Here is a tiny trained network, its code and every weight. The questions are about switching its units off for an input and a target symbol, where a switched-off unit gives its printed mean instead of its output.

import numpy as np


def w(rows, s, z=0):
    codes = np.array(rows[::2]) - 128.0
    scale = np.full(codes.shape[1], s)
    scale[-1] = z or s
    return codes * scale


def f(y):
    return y / 2 * (1 + np.tanh(0.7978845608 * (y + 0.044715 * y**3)))


def softmax(a):
    e = np.exp(a - a.max(-1, keepdims=True))
    return e / e.sum(-1, keepdims=True)


def log_softmax(a):
    a = a - a.max(-1, keepdims=True)
    return a - np.log(np.exp(a).sum(-1, keepdims=True))


def net(x, mask):
    ids = ['ΘΠΦβδεζξστψω'.index(c) for c in x.split()]
    T = len(ids)
    res = E[ids] + P[:T]
    r = res
    for j in range(3):
        rows = slice(3 * j, 3 * j + 3)
        q, k, v = (r @ M[0][rows].T for M in (Q, K, V))
        z = softmax(np.where(np.tri(T) > 0, q @ k.T / 3**0.5, -1e9)) @ v
        o = O[0][rows]
        res = res + np.where(mask[j], z, o[:, -1]) @ o[:, :-1]
    y = f(res @ A[0][:, :-1].T + A[0][:, -1])
    res = res + np.where(mask[3:15], y, B[0][:, -1]) @ B[0][:, :-1]
    return log_softmax(res[-1] @ U[:, :-1].T + U[:, -1])


Q, K, V, O, A, B = {}, {}, {}, {}, {}, {}
E = w([
[95,165,3,119],'Θ',
[171,108,133,94],'Π',
[178,116,126,136],'Φ',
[131,105,146,71],'β',
[154,240,142,96],'δ',
[163,116,126,199],'ε',
[80,114,152,165],'ζ',
[187,114,124,124],'ξ',
[101,89,162,101],'σ',
[125,117,138,171],'τ',
[29,101,176,97],'ψ',
[106,111,144,199],'ω',
],0.012)
P = w([
[111,194,3,64],'0',
[161,174,109,94],'1',
[101,129,32,113],'2',
[177,145,147,122],'3',
[106,89,56,137],'4',
[186,123,169,140],'5',
[98,63,56,156],'6',
[198,113,189,157],'7',
[86,44,50,165],'8',
[212,110,210,161],'9',
[67,33,40,168],'10',
[216,108,224,165],'11',
],0.006)
Q[0] = w([
[56,138,126,187],'head 1',
[68,215,149,110],'head 1',
[163,104,180,161],'head 1',
[124,225,140,145],'head 2',
[156,110,253,143],'head 2',
[97,88,103,164],'head 2',
[157,74,222,136],'head 3',
[168,122,139,90],'head 3',
[106,100,90,99],'head 3',
],0.035)
K[0] = w([
[58,161,106,197],'head 1',
[103,241,105,88],'head 1',
[113,108,196,142],'head 1',
[137,251,113,88],'head 2',
[167,136,250,130],'head 2',
[143,51,102,101],'head 2',
[158,112,250,144],'head 3',
[109,166,153,174],'head 3',
[78,117,100,165],'head 3',
],0.03)
V[0] = w([
[213,60,136,118],'head 1',
[105,75,173,128],'head 1',
[132,99,149,117],'head 1',
[237,136,84,182],'head 2',
[174,177,101,220],'head 2',
[246,90,97,18],'head 2',
[92,74,112,83],'head 3',
[95,247,169,128],'head 3',
[95,157,135,104],'head 3',
],0.012)
O[0] = w([
[31,244,146,185,184],'head 1',
[104,130,40,133,43],'head 1',
[102,154,86,138,105],'head 1',
[121,59,72,73,205],'head 2',
[115,106,96,32,159],'head 2',
[167,16,127,142,250],'head 2',
[167,126,208,113,92],'head 3',
[9,223,133,201,190],'head 3',
[79,181,169,164,144],'head 3',
],0.011,0.0024)
A[0] = w([
[144,114,168,126,179],'neuron 1',
[137,105,140,125,132],'neuron 2',
[153,199,137,84,105],'neuron 3',
[252,177,78,226,121],'neuron 4',
[126,129,128,121,72],'neuron 5',
[207,229,55,134,209],'neuron 6',
[39,85,107,177,3],'neuron 7',
[94,167,118,14,80],'neuron 8',
[154,67,114,210,84],'neuron 9',
[70,64,131,80,137],'neuron 10',
[70,128,112,112,111],'neuron 11',
[137,111,150,149,113],'neuron 12',
],0.019,0.005)
B[0] = w([
[76,128,109,126,202],'neuron 1',
[109,148,101,143,164],'neuron 2',
[126,47,170,97,168],'neuron 3',
[123,225,21,79,200],'neuron 4',
[158,126,109,129,104],'neuron 5',
[106,129,251,54,189],'neuron 6',
[105,217,135,205,189],'neuron 7',
[154,93,23,76,216],'neuron 8',
[104,44,123,190,251],'neuron 9',
[201,183,184,157,254],'neuron 10',
[177,96,91,150,175],'neuron 11',
[111,98,125,105,153],'neuron 12',
],0.024,0.0046)
U = w([
[136,115,157,157,225],'Θ',
[129,10,110,214,15],'Π',
[169,94,179,187,167],'Φ',
[57,78,43,176,151],'β',
[130,203,164,202,182],'δ',
[244,168,78,128,63],'ε',
[52,127,255,124,224],'ζ',
[168,65,190,199,53],'ξ',
[97,181,35,118,19],'σ',
[148,139,166,134,252],'τ',
[105,219,137,88,28],'ψ',
[124,47,132,59,178],'ω',
],0.0048,0.0029)

Each question gives the input, a string of symbols that net reads in full, and the target symbol t.
The units are the heads (3 rows each of Q, K, V and O) and the neurons (one row each of A and B). Each row of codes is followed by its name. A weight is (code - 128) times the scale printed after its matrix; where a second scale follows, it is the last column's (O, A, B and U).
mask holds one flag per unit, heads first, then neurons. A switched-off unit (its flag False) gives its mean, the last column of its rows in O or B, instead of its output. The means were averaged over made-up inputs and are rounded, as every weight is.
A unit's drop is (log p(t) with every unit on - log p(t) with that unit switched off) / (log p(t) with every unit on - log p(t) with every unit switched off).
The circuit of an input: a set's keep is (log p(t) with only the set's units on - log p(t) with every unit switched off) / (log p(t) with every unit on - log p(t) with every unit switched off). Starting from the 12 units with the biggest drops (on a tie, the unit counted first), units are removed one at a time, each time the one whose removal leaves the highest keep (on an exact tie, the one counted first), for as long as the keep stays at least 0.8.
units of the circuit, in order: the units of the circuit, biggest drop first
unit that matters most: the unit with the biggest drop
k most important neurons: the k neurons with the biggest drops, biggest first
input σ Θ Θ δ ξ δ δ Φ ε β ω β, target β: units of the circuit, in order : head 2; head 1; neuron 10; neuron 6
input δ ζ ω, target δ: unit that matters most : head 3
input Φ β ξ ε Π, target ξ: units of the circuit, in order : head 2; neuron 10; neuron 9
input σ ψ ω ζ β δ ε ξ ζ Φ Π, target ζ: units of the circuit, in order : neuron 6; head 2; head 1
input β Π σ, target β: units of the circuit, in order : head 2; neuron 10; neuron 6
input σ ε ψ β β ε Π τ β ψ ε ε, target ψ: units of the circuit, in order : neuron 4; head 2; neuron 6; head 1
input ε ξ Θ ψ Θ ζ ε Π ξ, target ε: 3 most important neurons : neuron 10; neuron 8; neuron 9
input τ ψ Θ Π ψ ψ δ δ, target ω: units of the circuit, in order : head 2; neuron 8; neuron 3
input δ ω β Π ω, target β: units of the circuit, in order : head 2; neuron 9; neuron 4; neuron 10
input δ Π ψ δ β ε, target δ: units of the circuit, in order : neuron 7; head 3; head 1
input Θ ψ Π Π, target ψ: units of the circuit, in order : neuron 4; head 2; head 1; neuron 6
input Φ δ σ Π δ ξ, target Π: units of the circuit, in order : head 2; neuron 9
input β σ ε ε Φ, target ε: units of the circuit, in order : head 2; neuron 10; head 3
input ε ξ σ Π ε, target σ: most important neuron : neuron 4
input ψ ψ Π Φ ξ ω ψ ε σ β, target ε: 3 most important neurons : neuron 10; neuron 8; neuron 9
input Θ δ ξ ω ε Π Φ Θ ω β Θ ζ, target β: 3 most important neurons : neuron 4; neuron 9; neuron 10
input Π σ β Π τ Θ Π ζ β, target Π: 2 most important neurons : neuron 9; neuron 6
input δ δ δ ε δ τ ε Π ζ, target ε: 3 most important neurons : neuron 8; neuron 11; neuron 9
input τ Θ δ ζ Θ ω β β ξ β ξ Φ, target β: 3 most important neurons : neuron 9; neuron 4; neuron 6
input ξ ω β ζ Π Φ, target ζ: unit that matters most : neuron 6
input ζ ξ Π ε τ ψ Π τ, target ψ: 3 most important neurons : neuron 4; neuron 6; neuron 9
input δ β ψ δ ω ω, target δ: 2 most important neurons : neuron 7; neuron 8
